Below is a small trained network, with its code and all its weights. Each question gives an input and a class and asks what happens when units are switched off, that is, made to give their printed mean instead of their output.

import numpy as np


def w(rows, s, z=0):
    codes = np.array(rows[::2]) - 128.0
    scale = np.full(codes.shape[1], s)
    scale[-1] = z or s
    return codes * scale


def norm(h):
    return h / np.sqrt((h * h).mean(-1, keepdims=True) + 1e-5)


def f(y):
    return y / 2 * (1 + np.tanh(0.7978845608 * (y + 0.044715 * y**3)))


def log_softmax(a):
    a = a - a.max(-1, keepdims=True)
    return a - np.log(np.exp(a).sum(-1, keepdims=True))


def net(x, mask):
    res = np.array(x, float).reshape(1, 6) / 4 @ E
    u = 0
    for l in range(2):
        y = f(norm(res) @ A[l][:, :-1].T + A[l][:, -1])
        res = res + np.where(mask[u : u + 10], y, B[l][:, -1]) @ B[l][:, :-1]
        u += 10
    return log_softmax(norm(res)[-1] @ U[:, :-1].T + U[:, -1])


A, B = {}, {}
E = w([
[113,119,127,128,144,116,118],'x0',
[82,162,122,251,244,172,152],'x1',
[20,139,47,195,37,155,119],'x2',
[107,123,128,120,151,116,120],'x3',
[111,255,137,184,161,119,19],'x4',
[131,135,127,127,125,131,131],'x5',
],0.0076)
A[0] = w([
[153,83,167,108,119,88,174,124],'L0N1',
[177,174,168,105,174,141,51,4],'L0N2',
[133,197,131,47,71,109,12,72],'L0N3',
[193,160,167,126,155,99,76,24],'L0N4',
[122,100,81,146,75,118,61,162],'L0N5',
[158,156,123,43,148,139,158,57],'L0N6',
[120,93,192,106,81,93,142,149],'L0N7',
[152,103,192,73,190,137,186,161],'L0N8',
[142,117,117,52,133,121,107,38],'L0N9',
[79,113,58,129,104,128,171,24],'L0N10',
],0.011,0.0034)
B[0] = w([
[144,126,122,103,180,189,166,195],'L0N1',
[129,162,200,172,112,112,140,202],'L0N2',
[96,2,58,220,159,129,93,254],'L0N3',
[89,75,247,95,119,135,156,187],'L0N4',
[134,153,95,87,142,126,121,203],'L0N5',
[155,57,107,182,121,70,99,162],'L0N6',
[130,200,130,89,69,97,146,183],'L0N7',
[125,140,27,137,168,161,110,245],'L0N8',
[174,122,198,94,129,58,141,156],'L0N9',
[107,109,212,117,90,143,136,180],'L0N10',
],0.0085,0.0066)
A[1] = w([
[217,135,75,126,183,118,161,226],'L1N1',
[132,50,175,210,92,129,167,167],'L1N2',
[71,105,136,165,132,97,138,7],'L1N3',
[154,77,116,10,81,124,127,237],'L1N4',
[136,129,143,172,123,140,50,216],'L1N5',
[136,219,182,156,141,138,67,6],'L1N6',
[108,90,109,103,177,108,84,153],'L1N7',
[187,111,146,103,125,58,88,78],'L1N8',
[94,117,142,177,180,222,169,182],'L1N9',
[149,128,128,198,184,81,155,179],'L1N10',
],0.012,0.0015)
B[1] = w([
[204,52,130,66,147,40,94,201],'L1N1',
[72,104,202,87,157,164,179,204],'L1N2',
[166,152,121,48,103,190,128,171],'L1N3',
[72,252,121,97,95,63,93,224],'L1N4',
[127,70,130,161,112,91,51,190],'L1N5',
[171,231,169,113,173,76,71,179],'L1N6',
[156,129,105,132,93,143,175,177],'L1N7',
[99,75,254,109,96,249,84,156],'L1N8',
[153,151,124,138,142,190,147,254],'L1N9',
[149,116,99,108,43,65,204,207],'L1N10',
],0.0079,0.0084)
U = w([
[186,89,113,21,106,46,115,88],'0',
[118,8,216,165,104,115,74,140],'1',
[49,182,61,83,29,95,139,110],'2',
[81,52,25,208,84,133,30,151],'3',
[222,73,41,135,195,131,205,84],'4',
[202,178,197,196,196,86,112,140],'5',
[77,138,110,137,121,238,198,253],'6',
[96,224,66,235,135,160,52,64],'7',
],0.016,0.0018)

Each question gives the input, the list of numbers given to net, and the class t.
The units are the neurons (one row each of A and B). Each row of codes is followed by its name. A weight is (code - 128) times the scale printed after its matrix; where a second scale follows, it is the last column's (A, B and U).
mask holds one flag per neuron, layer by layer. A switched-off neuron (its flag False) gives its mean, the last column of its row in B, instead of its output. The means were averaged over made-up inputs and are rounded, as every weight is.
A unit's drop is (log p(t) with every unit on - log p(t) with that unit switched off) / (log p(t) with every unit on - log p(t) with every unit switched off).
The circuit of an input: a set's keep is (log p(t) with only the set's units on - log p(t) with every unit switched off) / (log p(t) with every unit on - log p(t) with every unit switched off). Starting from the 12 units with the biggest drops (on a tie, the unit counted first), units are removed one at a time, each time the one whose removal leaves the highest keep (on an exact tie, the one counted first), for as long as the keep stays at least 0.8.
circuit, biggest first: the units of the circuit, biggest drop first
most important unit: the unit with the biggest drop
k most important neurons: the k neurons with the biggest drops, biggest first
k most important neurons of layer l: the k neurons of layer l with the biggest drops, biggest first
drop of u: that unit's drop, to one decimal
input [-5,-6,2,-8,6,-3], class 3: circuit, biggest first => [L0N3]
input [2,7,-4,-4,0,7], class 4: 2 most important neurons of layer 1 => [L1N10, L1N4]
input [-7,3,0,-5,8,6], class 5: 2 most important neurons => [L1N6, L0N8]
input [3,-1,2,-7,8,6], class 3: 2 most important neurons => [L0N3, L1N5]
input [7,0,1,-6,-3,6], class 2: circuit, biggest first => [L0N3, L1N4]
input [-1,1,5,-6,-1,-3], class 6: 2 most important neurons of layer 1 => [L1N4, L1N10]
input [1,0,-2,-6,7,7], class 1: 2 most important neurons => [L0N3, L0N4]
input [8,3,0,7,3,-1], class 5: 4 most important neurons => [L0N3, L1N6, L0N8, L1N4]
input [-8,-1,5,6,1,-8], class 3: 4 most important neurons => [L0N5, L0N4, L1N4, L0N7]
input [7,-8,2,-8,0,-4], class 2: 2 most important neurons of layer 1 => [L1N4, L1N1]
input [-4,0,3,-2,7,-5], class 3: 2 most important neurons of layer 1 => [L1N5, L1N4]
input [-3,-3,0,5,8,-8], class 1: 4 most important neurons of layer 0 => [L0N3, L0N4, L0N8, L0N2]
input [-1,2,-6,2,0,-6], class 4: 2 most important neurons => [L0N8, L1N4]
input [3,4,1,4,-4,-2], class 6: most important unit => L0N10
input [6,-7,3,4,-4,4], class 2: 2 most important neurons => [L1N4, L1N1]
input [-6,1,0,-8,6,-8], class 5: 2 most important neurons => [L1N6, L0N2]
input [1,8,-5,5,0,4], class 4: 2 most important neurons of layer 1 => [L1N10, L1N4]
input [8,2,-8,0,-1,-1], class 4: 3 most important neurons => [L0N8, L1N4, L0N1]
input [-4,0,-3,-3,7,4], class 1: 2 most important neurons of layer 0 => [L0N3, L0N4]
input [4,1,4,-1,-2,-1], class 6: most important unit => L0N7
input [6,0,1,6,-7,6], class 2: 2 most important neurons => [L1N4, L0N3]
input [7,-8,6,5,4,0], class 3: drop of L0N3 => 1.3
input [3,4,-8,-7,-1,-3], class 4: drop of L0N8 => 0.6
input [2,1,3,1,-6,-1], class 6: drop of L0N7 => -0.1
input [-7,-8,5,-8,3,-4], class 3: drop of L0N3 => 1.3
